Below are the code and all the weights of a small trained network. Each question names an input and a class and asks about switching units off, where a switched-off unit gives its printed mean instead of its output.

import numpy as np


def w(rows, s, z=0):
    codes = np.array(rows[::2]) - 128.0
    scale = np.full(codes.shape[1], s)
    scale[-1] = z or s
    return codes * scale


def norm(h):
    return h / np.sqrt((h * h).mean(-1, keepdims=True) + 1e-5)


def f(y):
    return y / 2 * (1 + np.tanh(0.7978845608 * (y + 0.044715 * y**3)))


def log_softmax(a):
    a = a - a.max(-1, keepdims=True)
    return a - np.log(np.exp(a).sum(-1, keepdims=True))


def net(x, mask):
    res = np.array(x, float).reshape(1, 2) / 4 @ E
    u = 0
    for l in range(2):
        y = f(norm(res) @ A[l][:, :-1].T + A[l][:, -1])
        res = res + np.where(mask[u : u + 13], y, B[l][:, -1]) @ B[l][:, :-1]
        u += 13
    return log_softmax(norm(res)[-1] @ U[:, :-1].T + U[:, -1])


A, B = {}, {}
E = w([
[140,99,187,166,139,2,76],'x0',
[146,103,61,86,78,57,184],'x1',
],0.013)
A[0] = w([
[195,211,38,89,147,210,51,115],'L0N0',
[196,95,116,81,157,108,126,137],'L0N1',
[142,72,66,151,241,87,145,79],'L0N2',
[125,186,110,81,156,142,187,144],'L0N3',
[176,83,137,158,140,132,186,132],'L0N4',
[143,168,86,131,89,99,134,187],'L0N5',
[231,149,63,159,100,66,145,199],'L0N6',
[151,178,184,222,117,58,114,42],'L0N7',
[2,115,162,167,146,170,77,156],'L0N8',
[80,102,93,186,73,165,155,109],'L0N9',
[11,176,5,149,161,150,161,128],'L0N10',
[195,63,127,170,155,50,94,139],'L0N11',
[97,142,100,45,56,154,155,2],'L0N12',
],0.0067,0.0036)
B[0] = w([
[147,120,227,116,83,69,152,248],'L0N0',
[141,109,61,165,148,175,68,151],'L0N1',
[135,170,126,65,109,224,122,126],'L0N2',
[201,196,141,140,196,108,128,204],'L0N3',
[135,181,98,152,108,179,128,136],'L0N4',
[122,86,115,200,64,150,42,192],'L0N5',
[125,150,118,182,100,114,116,249],'L0N6',
[196,114,163,104,121,126,164,210],'L0N7',
[207,94,3,211,78,129,177,233],'L0N8',
[99,227,146,83,115,52,146,154],'L0N9',
[183,86,212,166,108,150,60,247],'L0N10',
[133,166,226,104,105,188,151,255],'L0N11',
[66,116,175,176,197,137,117,193],'L0N12',
],0.0052,0.0039)
A[1] = w([
[30,155,133,29,91,245,148,145],'L1N0',
[132,69,136,153,197,66,103,134],'L1N1',
[109,114,49,46,110,103,148,203],'L1N2',
[37,159,136,188,227,205,117,128],'L1N3',
[98,37,85,69,71,65,252,173],'L1N4',
[67,92,177,152,169,97,47,71],'L1N5',
[56,57,176,129,215,9,71,140],'L1N6',
[155,214,159,156,30,204,62,168],'L1N7',
[39,140,156,176,183,180,148,4],'L1N8',
[78,129,161,180,224,162,71,124],'L1N9',
[142,109,212,164,200,167,54,105],'L1N10',
[212,181,182,153,72,95,34,187],'L1N11',
[41,205,136,2,138,195,225,119],'L1N12',
],0.0073,0.0025)
B[1] = w([
[119,145,202,51,76,59,126,210],'L1N0',
[171,161,200,38,114,187,93,159],'L1N1',
[84,56,145,124,90,47,2,168],'L1N2',
[26,75,51,103,75,45,77,180],'L1N3',
[61,111,78,147,164,198,82,210],'L1N4',
[155,133,113,106,66,174,183,157],'L1N5',
[87,166,172,45,72,92,179,190],'L1N6',
[194,125,148,169,162,114,105,247],'L1N7',
[116,54,64,87,118,63,140,140],'L1N8',
[94,42,64,73,69,126,113,177],'L1N9',
[67,131,41,144,104,46,129,222],'L1N10',
[141,162,78,133,202,211,155,254],'L1N11',
[195,202,210,112,169,26,193,204],'L1N12',
],0.007,0.0068)
U = w([
[163,186,222,64,33,43,147,253],'0',
[33,64,23,149,11,59,39,183],'1',
[242,162,84,254,205,223,170,145],'2',
[72,26,170,153,198,195,177,3],'3',
],0.0075,0.0041)

Each question gives the input, the list of numbers given to net, and the class t.
The units are the neurons (one row each of A and B). Each row of codes is followed by its name. A weight is (code - 128) times the scale printed after its matrix; where a second scale follows, it is the last column's (A, B and U).
mask holds one flag per neuron, layer by layer. A switched-off neuron (its flag False) gives its mean, the last column of its row in B, instead of its output. The means were averaged over made-up inputs and are rounded, as every weight is.
A unit's drop is (log p(t) with every unit on - log p(t) with that unit switched off) / (log p(t) with every unit on - log p(t) with every unit switched off).
The circuit of an input: a set's keep is (log p(t) with only the set's units on - log p(t) with every unit switched off) / (log p(t) with every unit on - log p(t) with every unit switched off). Starting from the 12 units with the biggest drops (on a tie, the unit counted first), units are removed one at a time, each time the one whose removal leaves the highest keep (on an exact tie, the one counted first), for as long as the keep stays at least 0.8.
units of the circuit, in order: the units of the circuit, biggest drop first
k most important neurons: the k neurons with the biggest drops, biggest first
k most important neurons of layer l: the k neurons of layer l with the biggest drops, biggest first
drop of u: that unit's drop, to one decimal
input [5,-8], class 1: units of the circuit, in order -> [L1N10 L1N9]
input [-8,-8], class 0: units of the circuit, in order -> [L1N0 L1N12 L1N11]
input [3,-4], class 1: 2 most important neurons -> [L0N0 L1N10]
input [-5,-7], class 1: units of the circuit, in order -> [L1N3]
input [-7,-7], class 0: 3 most important neurons of layer 1 -> [L1N0 L1N12 L1N4]
input [3,0], class 2: 3 most important neurons of layer 1 -> [L1N11 L1N0 L1N12]
input [-6,-7], class 1: 2 most important neurons -> [L1N3 L0N11]
input [4,-5], class 1: 2 most important neurons of layer 1 -> [L1N10 L1N9]
input [3,3], class 2: 2 most important neurons -> [L0N11 L1N11]
input [-7,-8], class 1: 3 most important neurons of layer 1 -> [L1N3 L1N9 L1N8]
input [3,-3], class 2: 3 most important neurons -> [L0N8 L0N7 L1N11]
input [6,-7], class 1: 3 most important neurons -> [L1N10 L1N9 L0N0]
input [-2,0], class 2: 2 most important neurons -> [L0N0 L0N10]
input [-2,3], class 2: most important neuron -> [L0N10]
input [0,-1], class 2: 3 most important neurons of layer 1 -> [L1N3 L1N10 L1N9]
input [1,-4], class 1: drop of L0N6 -> 0.1
input [-8,6], class 0: drop of L1N12 -> 0.4
